Below are the code and all the weights of a small trained network. Each question names an input and a target symbol and asks about switching units off, where a switched-off unit gives its printed mean instead of its output.

import numpy as np


def w(rows, s, z=0):
    codes = np.array(rows[::2]) - 128.0
    scale = np.full(codes.shape[1], s)
    scale[-1] = z or s
    return codes * scale


def norm(h):
    return h / np.sqrt((h * h).mean(-1, keepdims=True) + 1e-5)


def f(y):
    return y / 2 * (1 + np.tanh(0.7978845608 * (y + 0.044715 * y**3)))


def softmax(a):
    e = np.exp(a - a.max(-1, keepdims=True))
    return e / e.sum(-1, keepdims=True)


def log_softmax(a):
    a = a - a.max(-1, keepdims=True)
    return a - np.log(np.exp(a).sum(-1, keepdims=True))


def net(x, mask):
    ids = ['βεζλμξπτ'.index(c) for c in x.split()]
    T = len(ids)
    res = E[ids] + P[:T]
    u = 0
    for l in range(2):
        r = norm(res)
        for j in range(2):
            rows = slice(4 * j, 4 * j + 4)
            q, k, v = (r @ M[l][rows].T for M in (Q, K, V))
            z = softmax(np.where(np.tri(T) > 0, q @ k.T / 4**0.5, -1e9)) @ v
            o = O[l][rows]
            res = res + np.where(mask[u + j], z, o[:, -1]) @ o[:, :-1]
        u += 2
        y = f(norm(res) @ A[l][:, :-1].T + A[l][:, -1])
        res = res + np.where(mask[u : u + 4], y, B[l][:, -1]) @ B[l][:, :-1]
        u += 4
    return log_softmax(norm(res)[-1] @ U[:, :-1].T + U[:, -1])


Q, K, V, O, A, B = {}, {}, {}, {}, {}, {}
E = w([
[126,157,65,97,137,127,147],'β',
[115,169,175,95,163,28,183],'ε',
[250,137,116,130,123,91,59],'ζ',
[131,164,114,154,158,171,118],'λ',
[82,115,126,138,159,111,117],'μ',
[118,130,155,180,141,196,137],'ξ',
[124,179,190,111,85,92,204],'π',
[114,158,190,45,177,163,180],'τ',
],0.02)
P = w([
[171,68,7,133,139,166,201],'0',
[2,189,124,152,80,216,86],'1',
[59,207,149,137,137,184,126],'2',
[80,217,163,141,151,179,143],'3',
[79,215,171,139,170,178,140],'4',
[72,214,176,124,177,180,144],'5',
],0.0081)
Q[0] = w([
[149,149,175,79,123,229,178],'0.h1',
[128,166,62,135,67,114,136],'0.h1',
[174,118,228,161,199,190,145],'0.h1',
[142,152,82,78,229,191,150],'0.h1',
[148,82,128,141,112,189,132],'0.h2',
[156,13,60,224,73,140,91],'0.h2',
[128,2,149,111,14,182,147],'0.h2',
[108,176,189,59,217,37,194],'0.h2',
],0.009)
K[0] = w([
[173,99,108,22,184,121,60],'0.h1',
[103,201,107,111,195,50,160],'0.h1',
[243,5,147,201,175,56,88],'0.h1',
[219,194,104,13,61,158,157],'0.h1',
[120,68,111,48,152,143,136],'0.h2',
[73,91,120,168,204,136,254],'0.h2',
[30,173,136,160,176,115,135],'0.h2',
[221,221,189,102,146,132,34],'0.h2',
],0.007)
V[0] = w([
[9,180,114,95,119,197,195],'0.h1',
[134,142,127,80,176,198,98],'0.h1',
[121,135,188,247,102,101,35],'0.h1',
[127,9,137,165,137,123,186],'0.h1',
[3,157,197,163,191,129,166],'0.h2',
[238,28,138,182,33,149,229],'0.h2',
[129,80,91,61,156,185,144],'0.h2',
[68,201,67,165,154,125,212],'0.h2',
],0.0069)
O[0] = w([
[145,116,254,111,51,104,60,115],'0.h1',
[89,130,115,182,113,126,97,181],'0.h1',
[154,116,111,57,163,213,152,42],'0.h1',
[139,130,140,60,135,91,135,41],'0.h1',
[215,162,96,200,224,137,87,1],'0.h2',
[109,123,154,55,145,124,130,115],'0.h2',
[156,113,146,142,112,164,174,132],'0.h2',
[213,73,79,169,172,208,135,146],'0.h2',
],0.0085,0.0044)
A[0] = w([
[74,223,19,36,108,223,92,128],'0.n1',
[226,63,71,166,176,74,234,3],'0.n2',
[47,148,84,205,128,226,64,110],'0.n3',
[35,244,3,60,202,85,245,70],'0.n4',
],0.0068,0.0035)
B[0] = w([
[84,179,200,213,148,126,131,216],'0.n1',
[74,151,158,126,147,128,143,138],'0.n2',
[146,186,152,94,146,51,198,182],'0.n3',
[200,150,142,131,142,177,9,253],'0.n4',
],0.012,0.0068)
Q[1] = w([
[117,115,160,144,183,3,183],'1.h1',
[129,196,157,203,124,85,200],'1.h1',
[182,108,98,162,136,55,98],'1.h1',
[117,106,87,133,159,109,83],'1.h1',
[140,170,155,172,204,181,207],'1.h2',
[157,183,153,134,180,120,156],'1.h2',
[104,184,168,179,220,198,160],'1.h2',
[68,180,154,114,186,174,156],'1.h2',
],0.014)
K[1] = w([
[40,95,128,57,136,51,205],'1.h1',
[167,45,124,78,130,102,177],'1.h1',
[70,130,136,179,159,187,180],'1.h1',
[140,166,140,129,123,166,154],'1.h1',
[99,85,142,62,162,145,209],'1.h2',
[166,7,137,116,155,126,181],'1.h2',
[61,92,131,120,170,153,181],'1.h2',
[88,99,208,151,152,108,149],'1.h2',
],0.014)
V[1] = w([
[78,69,100,104,78,212,176],'1.h1',
[156,167,156,239,121,221,142],'1.h1',
[113,53,118,158,255,123,161],'1.h1',
[123,222,75,136,197,116,160],'1.h1',
[93,104,83,238,94,42,169],'1.h2',
[136,131,123,72,165,142,176],'1.h2',
[44,183,123,149,131,173,214],'1.h2',
[42,104,124,147,151,131,79],'1.h2',
],0.0097)
O[1] = w([
[99,167,77,89,162,161,143,11],'1.h1',
[154,118,124,143,61,252,114,255],'1.h1',
[61,111,161,120,134,151,115,96],'1.h1',
[106,147,162,169,55,124,159,142],'1.h1',
[118,112,73,102,104,76,114,143],'1.h2',
[103,104,168,75,134,114,136,122],'1.h2',
[80,169,86,64,110,102,142,172],'1.h2',
[77,138,89,172,149,155,93,89],'1.h2',
],0.015,0.0049)
A[1] = w([
[99,154,216,252,148,155,229,207],'1.n1',
[123,154,196,223,101,2,152,159],'1.n2',
[28,124,120,181,84,215,93,131],'1.n3',
[42,108,163,54,105,69,59,255],'1.n4',
],0.0092,0.002)
B[1] = w([
[89,105,3,121,128,95,180,255],'1.n1',
[104,139,163,121,194,173,122,230],'1.n2',
[133,53,159,82,182,65,65,240],'1.n3',
[237,58,76,143,102,142,96,210],'1.n4',
],0.012,0.007)
U = w([
[64,123,228,210,112,65,179,150],'β',
[212,153,213,56,204,66,166,109],'ε',
[239,103,152,179,101,171,125,171],'ζ',
[65,254,158,182,150,111,101,2],'λ',
[90,35,120,107,161,121,77,159],'μ',
[166,155,22,103,138,87,186,233],'ξ',
[107,148,162,71,8,132,191,161],'π',
[120,134,186,24,173,247,139,92],'τ',
],0.0099,0.0036)

Each question gives the input, a string of symbols that net reads in full, and the target symbol t.
The units are the heads (4 rows each of Q, K, V and O) and the neurons (one row each of A and B). Each row of codes is followed by its name. A weight is (code - 128) times the scale printed after its matrix; where a second scale follows, it is the last column's (O, A, B and U).
mask holds one flag per unit, layer by layer, with each layer's heads first. A switched-off unit (its flag False) gives its mean, the last column of its rows in O or B, instead of its output. The means were averaged over made-up inputs and are rounded, as every weight is.
A unit's drop is (log p(t) with every unit on - log p(t) with that unit switched off) / (log p(t) with every unit on - log p(t) with every unit switched off).
The circuit of an input: a set's keep is (log p(t) with only the set's units on - log p(t) with every unit switched off) / (log p(t) with every unit on - log p(t) with every unit switched off). Starting from all 12 units, units are removed one at a time, each time the one whose removal leaves the highest keep (on an exact tie, the one counted first), for as long as the keep stays at least 0.8.
circuit, biggest first: the units of the circuit, biggest drop first
most important unit: the unit with the biggest drop
top k neurons: the k neurons with the biggest drops, biggest first
top k neurons in layer l: the k neurons of layer l with the biggest drops, biggest first
heads that matter: for each layer, one digit per head in row order, 1 if its drop is at least 0.15 and else 0, layers parted by /
input τ π π μ, target ζ: heads that matter => 11 / 10
input μ μ ζ ξ, target ξ: heads that matter => 10 / 00
input μ τ β, target μ: top 2 neurons in layer 0 => 0.n4, 0.n3
input β ξ π, target ξ: circuit, biggest first => 0.h2, 0.n4, 1.h2
input τ β π λ π, target ζ: circuit, biggest first => 0.h2
input τ ζ τ, target ζ: heads that matter => 10 / 11
input ξ ε π, target τ: heads that matter => 11 / 10
input ζ μ ζ λ π, target λ: circuit, biggest first => 0.h1, 0.h2, 0.n4, 1.h2
input μ τ λ μ τ, target μ: heads that matter => 01 / 10
input π τ μ, target ε: circuit, biggest first => 0.h1, 0.h2, 0.n4, 1.h2
input ε μ μ λ, target β: circuit, biggest first => 1.h1, 0.h1
input μ ζ ζ μ λ β, target μ: top 3 neurons => 0.n4, 1.n3, 0.n1
input β μ π τ μ, target ξ: circuit, biggest first => 0.n4, 0.h2, 1.h2
input ζ π β λ, target λ: heads that matter => 11 / 10
input λ τ μ, target π: heads that matter => 01 / 11
input π ζ ζ λ μ, target ε: heads that matter => 10 / 11
input ζ ξ τ π λ, target λ: heads that matter => 10 / 10
input μ β π, target μ: most important unit => 0.h2
input λ μ β, target π: top 2 neurons => 0.n3, 0.n4
input ζ β ε μ ξ, target ξ: circuit, biggest first => 1.n1
input ζ ξ ζ π μ, target λ: heads that matter => 10 / 10
input μ ε ε ζ τ ζ, target μ: top 2 neurons => 0.n1, 0.n4
input π λ π ξ ξ, target ε: top 2 neurons => 0.n3, 0.n4
input ζ τ ε ξ ζ, target λ: top 3 neurons => 0.n1, 1.n4, 1.n1
input ξ β μ ε λ β, target τ: top 3 neurons => 0.n4, 0.n1, 1.n4
